Here is a tiny trained network, its code and every weight. The questions are about switching its units off for an input and a class, where a switched-off unit gives its printed mean instead of its output.

import numpy as np


def w(rows, s, z=0):
    codes = np.array(rows[::2]) - 128.0
    scale = np.full(codes.shape[1], s)
    scale[-1] = z or s
    return codes * scale


def f(y):
    return np.maximum(y, 0)


def log_softmax(a):
    a = a - a.max(-1, keepdims=True)
    return a - np.log(np.exp(a).sum(-1, keepdims=True))


def net(x, mask):
    res = np.array(x, float).reshape(1, 5) / 4 @ E
    y = f(res @ A[0][:, :-1].T + A[0][:, -1])
    res = res + np.where(mask, y, B[0][:, -1]) @ B[0][:, :-1]
    return log_softmax(res[-1] @ U[:, :-1].T + U[:, -1])


A, B = {}, {}
E = w([
[134,132,118,120,136,125,117],'x0',
[128,129,128,126,130,120,132],'x1',
[173,2,186,170,207,57,112],'x2',
[121,90,187,36,105,169,6],'x3',
[158,28,74,126,62,215,189],'x4',
],0.0069)
A[0] = w([
[99,96,147,84,101,163,63,54],'N0',
[89,85,176,74,80,149,56,50],'N1',
[215,1,197,168,223,55,125,37],'N2',
[133,105,165,53,130,172,41,36],'N3',
[123,146,91,200,136,77,230,3],'N4',
[198,8,83,123,36,224,183,122],'N5',
],0.0065,0.0039)
B[0] = w([
[83,146,47,151,171,132,168,166],'N0',
[80,72,58,158,217,159,163,177],'N1',
[78,206,113,2,50,196,210,238],'N2',
[62,61,62,183,190,143,150,181],'N3',
[41,51,83,177,222,187,230,186],'N4',
[86,230,185,119,174,7,63,255],'N5',
],0.0077,0.0065)
U = w([
[82,60,65,181,200,163,154,40],'0',
[142,134,122,114,114,120,122,254],'1',
[108,181,107,47,18,196,154,64],'2',
[144,126,121,129,109,100,119,238],'3',
[117,175,176,125,171,4,85,43],'4',
[189,80,140,176,48,141,102,73],'5',
],0.011,0.0075)

Each question gives the input, the list of numbers given to net, and the class t.
The units are the neurons (one row each of A and B). Each row of codes is followed by its name. A weight is (code - 128) times the scale printed after its matrix; where a second scale follows, it is the last column's (A, B and U).
mask holds one flag per neuron, in row order. A switched-off neuron (its flag False) gives its mean, the last column of its row in B, instead of its output. The means were averaged over made-up inputs and are rounded, as every weight is.
A unit's drop is (log p(t) with every unit on - log p(t) with that unit switched off) / (log p(t) with every unit on - log p(t) with every unit switched off).
The circuit of an input: a set's keep is (log p(t) with only the set's units on - log p(t) with every unit switched off) / (log p(t) with every unit on - log p(t) with every unit switched off). Starting from all 6 units, units are removed one at a time, each time the one whose removal leaves the highest keep (on an exact tie, the one counted first), for as long as the keep stays at least 0.8.
units of the circuit, in order: the units of the circuit, biggest drop first
top k neurons: the k neurons with the biggest drops, biggest first
drop when u is switched off: that unit's drop, to one decimal
input [-5,-1,5,-3,-3], class 2: units of the circuit, in order : N2; N5
input [-8,5,-5,-6,8], class 3: units of the circuit, in order : N5
input [-3,-4,7,-2,-7], class 2: top 2 neurons : N2; N5
input [6,2,2,8,-8], class 0: units of the circuit, in order : N3; N1
input [2,8,-8,7,6], class 1: units of the circuit, in order : N5; N2
input [-2,5,4,5,-4], class 0: units of the circuit, in order : N5; N3
input [-2,3,-1,-3,5], class 4: units of the circuit, in order : N5; N2
input [1,2,-6,-8,-3], class 0: top 2 neurons : N4; N2
input [6,2,-3,8,-6], class 0: top 2 neurons : N3; N1
input [-2,1,-4,3,8], class 4: top 2 neurons : N5; N2
input [2,-8,-8,-1,3], class 1: top 2 neurons : N2; N5
input [3,-4,-8,-8,1], class 0: top 2 neurons : N4; N2
input [-1,7,7,-8,-8], class 0: top 2 neurons : N4; N5
input [-3,-7,8,-3,6], class 2: units of the circuit, in order : N2
input [-2,3,4,8,7], class 0: top 2 neurons : N1; N3
input [6,-3,-6,6,8], class 4: top 3 neurons : N5; N2; N4
input [3,-4,0,4,0], class 0: top 2 neurons : N5; N2
input [5,0,-6,4,8], class 4: drop when N2 is switched off : 0.2
input [-1,5,6,-3,-4], class 2: drop when N2 is switched off : 0.7
input [0,-4,6,-2,3], class 2: drop when N2 is switched off : 0.8
input [-7,7,3,-1,8], class 4: drop when N5 is switched off : 0.8
input [2,8,-7,-2,3], class 1: units of the circuit, in order : N2
